How the points are linked:
state | va ve sa
z174 | z260 z178 z403
z742 | z787 z289 z859
z968 | z179 z427 z179
z770 | z27 z880 z700
z738 | z436 z763 z427
z640 | z43 z955 z982
z245 | z436 z226 z427
z117 | z472 z672 z938
z982 | z763 z117 z955
z754 | z738 z982 z640
z355 | z225 z431 z331
z27 | z880 z179 z36
z436 | z335 z640 z754
z431 | z274 z268 z174
z999 | z268 z56 z176
z148 | z636 z427 z245
z274 | z331 z260 z748
z373 | z345 z787 z544
z718 | z243 z748 z225
z103 | z700 z272 z230
z461 | z103 z167 z287
z859 | z982 z140 z472
z179 | z700 z742 z372
z938 | z754 z657 z672
z636 | z742 z883 z544
z176 | z178 z403 z56
z978 | z672 z718 z737
z56 | z941 z389 z403
z700 | z36 z289 z230
z201 | z287 z230 z103
z272 | z535 z913 z891
z427 | z883 z189 z226
z941 | z176 z461 z108
z287 | z389 z469 z167
z43 | z754 z859 z763
z189 | z679 z738 z335
z672 | z397 z657 z657
z64 | z606 z148 z742
z535 | z230 z329 z821
z657 | z978 z411 z243
z289 | z372 z64 z27
z606 | z373 z754 z787
z36 | z403 z389 z372
z230 | z469 z891 z272
z469 | z103 z821 z535
z411 | z718 z331 z355
z335 | z665 z43 z738
z331 | z748 z174 z431
z167 | z201 z535 z469
z327 | z636 z36 z27
z821 | z272 z329 z329
z665 | z189 z754 z436
z243 | z737 z355 z411
z260 | z174 z176 z117
z372 | z700 z880 z345
z737 | z657 z225 z718
z880 | z327 z700 z770
z178 | z999 z230 z941
z923 | z103 z999 z260
z225 | z411 z274 z748
z891 | z821 z260 z535
z226 | z123 z335 z189
z763 | z636 z472 z859
z679 | z226 z640 z938
z913 | z787 z770 z880
z544 | z123 z123 z883
z397 | z938 z938 z978
z108 | z56 z287 z461
z389 | z461 z941 z201
z883 | z245 z245 z123
z329 | z372 z27 z327
z268 | z260 z748 z103
z748 | z718 z923 z274
z955 | z859 z938 z117
z787 | z754 z189 z636
z403 | z108 z201 z389
z472 | z140 z397 z335
z140 | z117 z978 z268
z345 | z289 z787 z606
z123 | z427 z679 z679

The rows follow the links: the fewer symbols apart two points are, the more alike their rows tend to be.

Point, then a row for it; each showing differs a little:
z544
(25, 22, -14, 26, 34, 8, 35, 27, -59, -17, 35, -30, 44, -9, -18, -52, 24, -51, 63, -50, 15, -75, 21, 0, 86, -29, -10, 69, 1, -46, 57, 12, -11, -69, -82, -37, -59, 4, 63, -86, 1, 66, -140, -101, 29, -56, 48, -63, -6, -14)
z982
(-23, 82, 55, 19, -1, -12, -18, 123, 35, 35, 18, -41, 35, -2, -16, 32, -117, 7, -73, -13, -19, -28, 54, 37, -67, -48, 44, -30, 23, -12, 93, -31, -13, 157, 41, -57, 40, -1, -9, 3, 42, -27, -90, 19, 13, 35, -19, -31, 12, 25)
z640
(-40, 97, 46, 44, -17, -56, -1, 109, -20, -27, 30, -35, 15, 38, -18, -4, -100, 15, -68, -44, 14, 13, 9, 13, -45, -90, 29, -47, 40, -20, 90, -26, -8, 135, 51, -27, 47, 28, 29, -11, 10, -10, -87, -6, -29, 8, 13, 44, -24, 19)
z999
(53, -105, -35, 116, -63, 48, -36, -36, -36, 28, -15, 35, -7, -82, 8, 10, 41, 72, 26, 35, 29, 12, -40, -41, 65, 26, 11, 77, -26, -49, -24, -8, -80, -16, 37, -66, 83, 17, 0, 45, -33, -68, 87, 13, 34, 12, -62, 55, -24, -12)
z679
(6, 21, 11, 52, -19, -16, 20, 65, -95, -42, 14, -52, 17, 13, -6, -55, 9, 12, 21, -60, 31, 35, -17, -19, 67, -119, -5, 53, 23, -1, 81, -3, 30, -10, -32, -8, -51, 42, 90, -91, 8, 44, -112, -87, -17, -18, 57, 7, -47, 54)
z742
(43, 67, 29, 2, 61, 122, -15, -21, 75, 4, 76, 25, 50, 37, 17, 22, -20, -59, -41, 69, -1, -78, 102, 57, -57, 24, 54, -23, 48, -5, 4, -77, -39, -40, -46, -26, 26, -60, -42, -8, -2, 68, 2, -13, -14, 15, 28, 17, 84, -56)
z140
(-16, -3, 59, 23, 10, 40, -88, 101, 30, 88, -5, -51, 22, -79, 6, 64, -71, 48, -44, 49, -31, -2, 28, 58, -41, -40, 28, 57, 1, -4, 48, -34, 12, 110, 14, -62, -5, -15, -30, 24, 63, -25, -30, 35, 52, 73, -22, -67, 32, 68)
z373
(-46, 57, -5, 62, 25, 39, 27, -28, -23, -6, 97, 19, 39, -15, -25, -41, -4, -66, 61, -25, -36, -106, -31, 32, 27, 43, 34, -6, 22, -35, -36, -52, -12, -18, -73, -62, 25, -15, 63, 37, -59, 86, -84, -42, -29, -111, 30, 34, 74, -88)
z148
(82, 33, 26, 1, 64, 82, 1, -22, -5, -60, 53, -6, 51, 63, 14, -26, 17, -44, 5, 27, 49, -41, 89, 11, 23, -39, 10, 47, 36, -45, 63, -49, -32, -125, -64, -8, -41, -27, 1, -73, 9, 75, -70, -70, 17, 29, 73, -3, 6, 2)
z27
(33, 5, -47, -17, -62, 22, 79, 14, 37, 61, -37, 22, 23, -13, 7, -15, 79, -67, -49, -22, 9, -19, 89, 22, -26, 31, 26, -111, -2, 84, -73, 64, 3, 19, -44, 46, 25, -64, 0, -81, 8, 66, 114, -7, -42, -37, -54, -58, 20, -28)
z389
(41, -81, 9, -36, -53, 29, 60, -36, 67, 18, -28, -10, 14, -64, 38, -41, -7, 49, -4, -53, -56, -9, -25, -91, 11, 119, -58, -54, -20, 12, 51, 70, -84, -36, 20, 48, 24, 72, -52, -24, -16, -81, 3, 39, 60, -2, -7, 41, -41, -95)
z738
(-4, 89, 29, 33, -10, -31, 15, 15, -57, -98, 42, -8, -8, 110, -1, -31, -48, 16, -62, -31, 52, 51, -11, -14, -43, -109, 24, -52, 72, -4, 77, -39, 2, 33, 54, 24, 42, 39, 35, -21, -8, 1, -18, -32, -69, 8, 51, 123, -61, 23)
z243
(-107, -52, 29, -69, 90, -41, -25, -42, 34, 3, -55, -22, -52, -4, 7, 7, -43, 45, 37, -21, 0, 52, -61, 48, 7, -13, -51, 53, -11, 62, -90, -59, 85, -35, 38, 85, -88, 8, -57, 31, 33, 5, 34, 20, -8, -81, 56, -44, -17, 2)
z770
(-13, 9, -58, -3, -88, -33, 86, 45, 10, 69, -41, 10, 10, -32, -17, -23, 67, -55, -20, -70, 0, -8, 46, 15, 3, 1, 22, -97, -16, 74, -76, 71, 23, 63, -40, 29, 31, -36, 36, -71, 0, 56, 86, -18, -60, -70, -70, -61, -5, -31)
z36
(35, -43, -31, -14, -80, 47, 98, 8, 67, 67, -40, 4, 23, -48, 38, -21, 56, -33, -54, -51, -16, -13, 60, -20, -18, 74, -18, -116, -5, 77, -39, 69, -37, 12, -27, 52, 30, -10, -36, -88, 4, 15, 105, -1, -4, -35, -42, -37, -9, -64)
z403
(43, -102, 3, 32, -77, 51, 46, -37, 45, 32, -41, -2, 10, -78, 46, -31, -11, 54, 8, -40, -33, -2, -26, -85, 33, 103, -34, -13, -22, -8, 33, 39, -104, -27, 39, 10, 57, 56, -43, -2, -21, -82, 44, 22, 54, -8, -22, 40, -45, -84)
z335
(-22, 78, 28, 38, -18, -46, 13, 26, -64, -87, 36, -9, -11, 104, 6, -22, -57, 29, -64, -38, 40, 64, -14, -14, -40, -116, 7, -55, 63, 6, 56, -44, 6, 53, 54, 19, 39, 57, 40, -2, -20, -3, -10, -27, -63, 11, 42, 121, -60, 37)
z978
(-95, -61, 52, -19, 32, 43, -79, 9, 10, 69, -14, -93, -23, -72, 32, 18, -27, 86, 11, 38, -56, 55, -78, 58, -15, -33, -28, 72, -2, 72, -53, -32, 89, 19, -33, 42, -101, 23, 0, 26, 31, 36, 9, 19, 9, -4, 52, -21, 12, 65)
z230
(50, 6, -46, -81, -24, -62, -13, -46, -31, -8, 5, 44, -54, 26, -18, 18, 100, -18, 45, 71, -28, 22, -58, -62, -29, 85, -2, -40, -52, -30, 1, 126, 24, -21, -33, -2, -1, -21, 36, 70, -28, -56, 7, 46, 17, 104, -49, 19, 22, 67)

Each walk starts at a row. The symbols on each line, taken left to right, move it on to the next point.
Each answer is a row, close to the row of the point it stands for.
(-33, 39, -71, 9, -79, -64, 82, 32, -31, 53, -17, 25, -2, -17, -46, -26, 76, -73, 21, -57, -20, -27, -13, 9, 14, 27, 34, -96, -28, 48, -88, 84, 50, 81, -48, 0, 29, -25, 76, -32, -25, 61, 37, -13, -56, -75, -53, -30, 19, -13)
ve sa ve ve va
(-45, 65, 8, 51, 29, 57, 19, -31, 15, -19, 109, 35, 29, 6, -11, -28, -24, -55, 35, -10, -31, -80, -31, 38, -4, 35, 43, -20, 49, -22, -43, -69, 0, -8, -50, -54, 44, -14, 40, 79, -67, 82, -48, -23, -42, -98, 31, 73, 66, -85)
ve ve sa ve ve va va
(-79, -52, 44, 23, 3, 75, -73, 36, -13, 93, -8, -99, -16, -91, 37, 3, -23, 88, 1, 31, -75, 44, -72, 49, -27, -44, -18, 52, -2, 71, -23, -10, 77, 31, -52, 22, -90, 29, 35, 15, 14, 32, 8, 8, 10, 16, 46, -5, 14, 73)
(41, 29, -3, 39, -9, -17, 25, 14, -99, -92, 15, -39, 12, 62, 8, -57, 26, 10, 4, -40, 64, 42, 14, -26, 51, -119, -17, 37, 43, -17, 79, -6, 12, -63, -15, 15, -44, 40, 66, -100, -6, 39, -62, -96, -21, 0, 71, 39, -72, 48)
sa sa ve va sa ve
(-30, 56, 54, 21, -1, 7, -41, 144, 24, 63, 10, -55, 30, -37, 1, 40, -113, 38, -58, 4, -27, -25, 25, 51, -56, -57, 33, -13, 9, 10, 93, -22, -6, 146, 11, -44, 13, 6, 2, -4, 39, -26, -91, 17, 19, 48, -15, -39, 29, 59)
va va ve ve sa sa va
(-112, -57, 42, -57, 73, -19, -38, -30, 25, 17, -37, -49, -38, -17, 18, 5, -48, 49, 28, -7, -26, 67, -74, 56, 4, -15, -53, 54, -10, 67, -81, -61, 89, -37, 16, 77, -92, 21, -33, 24, 28, 19, 29, 24, 0, -65, 59, -48, -14, 10)
(45, -110, -4, 56, -77, 59, 24, -39, 24, 30, -18, -4, 7, -98, 48, -24, 5, 67, 6, -31, -32, -2, -46, -79, 46, 82, -33, 3, -6, -8, 23, 22, -99, -24, 30, -2, 62, 66, -38, 2, -26, -83, 46, 23, 57, -3, -12, 61, -47, -82)
ve ve sa va va va sa va
(40, -116, 0, 34, -82, 55, 28, -32, 31, 25, -17, -1, 3, -84, 50, -37, -1, 73, 5, -28, -37, 4, -49, -80, 40, 98, -47, -20, -17, 3, 28, 23, -101, -31, 31, 5, 51, 78, -34, 7, -35, -92, 23, 14, 51, 5, -9, 72, -41, -77)
va ve va va sa ve
(38, -42, 0, -96, -6, -17, 38, -52, 54, -7, -33, 4, -18, -13, 31, -15, 8, 10, 15, -11, -67, -10, -41, -87, -23, 134, -67, -68, -30, -21, 58, 113, -43, -27, 14, 42, -5, 46, -43, 15, -5, -87, -40, 57, 51, 62, -7, 32, -19, -51)
(31, 29, -50, -52, -14, -74, -35, -30, -62, -18, 7, 47, -41, 26, -48, 44, 94, -26, 44, 77, -12, 22, -45, -43, -7, 40, 18, -12, -52, -42, -21, 107, 57, 0, -32, -29, -7, -31, 58, 85, -36, -33, -8, 52, 0, 106, -60, -6, 29, 92)
ve ve va sa va
(48, -113, -24, 95, -88, 61, -9, -29, -22, 32, -23, 24, 1, -90, 30, -10, 29, 72, 13, 4, -3, 19, -47, -64, 67, 49, -11, 49, -18, -28, 3, 1, -93, -16, 31, -49, 76, 40, -8, 32, -33, -77, 73, 11, 48, 0, -45, 65, -33, -37)
va sa sa ve sa
(40, -3, 6, -127, 20, -46, 37, -45, 42, -30, -8, 3, -32, 21, 15, -10, 17, -2, 22, -7, -57, -15, -36, -71, -37, 126, -61, -69, -30, -20, 71, 116, 0, -43, -5, 39, -37, 35, -40, 24, -12, -80, -75, 60, 46, 71, -1, 15, 6, -15)
(46, -81, -57, 52, -35, -21, -55, -41, -38, 7, -39, 62, -28, -28, -33, 58, 36, 31, 39, 64, 52, 16, -23, -25, 66, 12, 21, 107, -54, -85, -45, -15, -33, -21, 54, -76, 77, -28, -21, 89, -18, -84, 73, 32, 34, 29, -86, -1, -2, 26)
va ve va ve ve va ve
(43, 0, -52, -22, -58, 43, 57, -12, 41, 61, -17, 25, 12, 3, 13, -8, 96, -66, -48, 8, 8, -9, 77, 0, -37, 53, 31, -106, -3, 72, -74, 53, 11, 6, -48, 49, 40, -56, -14, -54, -4, 49, 136, 5, -50, -12, -61, -21, 30, -22)
ve ve ve sa ve ve va sa
(-13, 81, 30, 35, -21, -43, 9, 22, -57, -103, 37, -4, -19, 103, 4, -35, -41, 16, -53, -48, 53, 58, -22, -20, -37, -124, 19, -52, 52, -3, 48, -42, 0, 53, 55, 18, 43, 50, 44, -7, -23, -2, -20, -24, -72, 0, 41, 135, -51, 21)
(-64, -28, 55, 37, -5, 85, -90, 58, -13, 92, 11, -106, 0, -90, 37, 10, -20, 83, -7, 30, -72, 40, -68, 41, -27, -50, -17, 50, 15, 67, 3, -13, 77, 60, -45, -5, -85, 28, 38, 12, 18, 31, -13, 0, 7, 34, 35, -1, 18, 80)
va va ve ve va
(-21, 40, 66, 38, -5, 31, -65, 123, 31, 63, 10, -61, 26, -33, 9, 44, -107, 51, -72, 32, -22, 6, 25, 47, -64, -73, 32, 6, 19, 7, 83, -38, 0, 128, 16, -42, 15, 8, 0, -4, 41, -21, -68, 23, 21, 84, -12, -26, 16, 71)
sa sa ve ve ve va
(-69, -19, 51, 35, -12, 55, -76, 74, -29, 91, 19, -101, 4, -80, 41, 3, -30, 85, -5, 13, -67, 31, -60, 53, -22, -67, -7, 36, 16, 49, 20, -8, 59, 90, -49, -13, -70, 31, 54, 3, 18, 32, -34, -1, 0, 30, 37, 4, 16, 76)
(-28, 14, 41, 50, -8, 39, -89, 117, 12, 101, 9, -69, 24, -85, 7, 40, -75, 51, -44, 40, -36, -5, 4, 47, -42, -60, 30, 50, 6, 13, 55, -11, 25, 126, -1, -56, -13, -2, 13, 16, 34, -14, -38, 27, 26, 65, -17, -45, 38, 82)
ve va va ve sa sa ve va
(-45, -46, -13, -18, 71, -98, -35, -40, 23, -30, -70, 59, -43, 16, -44, 61, -51, 0, 36, -3, 55, 12, 6, 31, 53, -20, -12, 105, -32, -33, -89, -70, 4, -24, 95, 4, 10, -28, -85, 53, 34, -54, 53, 29, 13, -58, -19, -84, -16, -5)
va sa sa va
(-106, -56, 21, -67, 98, -48, -29, -31, 39, -4, -64, -4, -55, 5, -5, 27, -58, 31, 26, -11, 16, 53, -51, 58, 20, -16, -50, 69, -21, 36, -92, -69, 70, -37, 55, 60, -74, -1, -65, 32, 45, -2, 37, 27, -1, -68, 35, -61, -11, -6)
(-88, -43, -2, -69, 94, -89, -23, -44, 42, -35, -69, 17, -46, 12, -24, 33, -59, 3, 26, -24, 38, 36, -27, 42, 26, -19, -37, 64, -22, 13, -98, -65, 46, -43, 78, 52, -41, -3, -72, 31, 42, -23, 34, 19, 3, -83, 15, -73, -22, -14)
sa ve sa ve ve va ve
(32, -41, 16, -97, -5, -11, 50, -36, 64, -10, -20, -8, -11, -5, 33, -23, -16, 18, -2, -41, -65, -20, -33, -78, -27, 131, -63, -66, -12, 0, 82, 98, -42, -48, 6, 47, -18, 69, -51, 7, 5, -87, -61, 54, 59, 46, 11, 25, -21, -59)
sa ve va ve va sa
(24, 42, -66, -85, -29, -52, 29, -9, -16, 16, -14, 43, -26, 32, -34, 10, 132, -76, 12, 34, -20, 2, 10, -10, -39, 40, 20, -80, -38, 25, -46, 130, 72, 19, -58, 19, -22, -65, 45, -2, -13, 24, 36, 26, -38, 55, -66, -52, 38, 54)
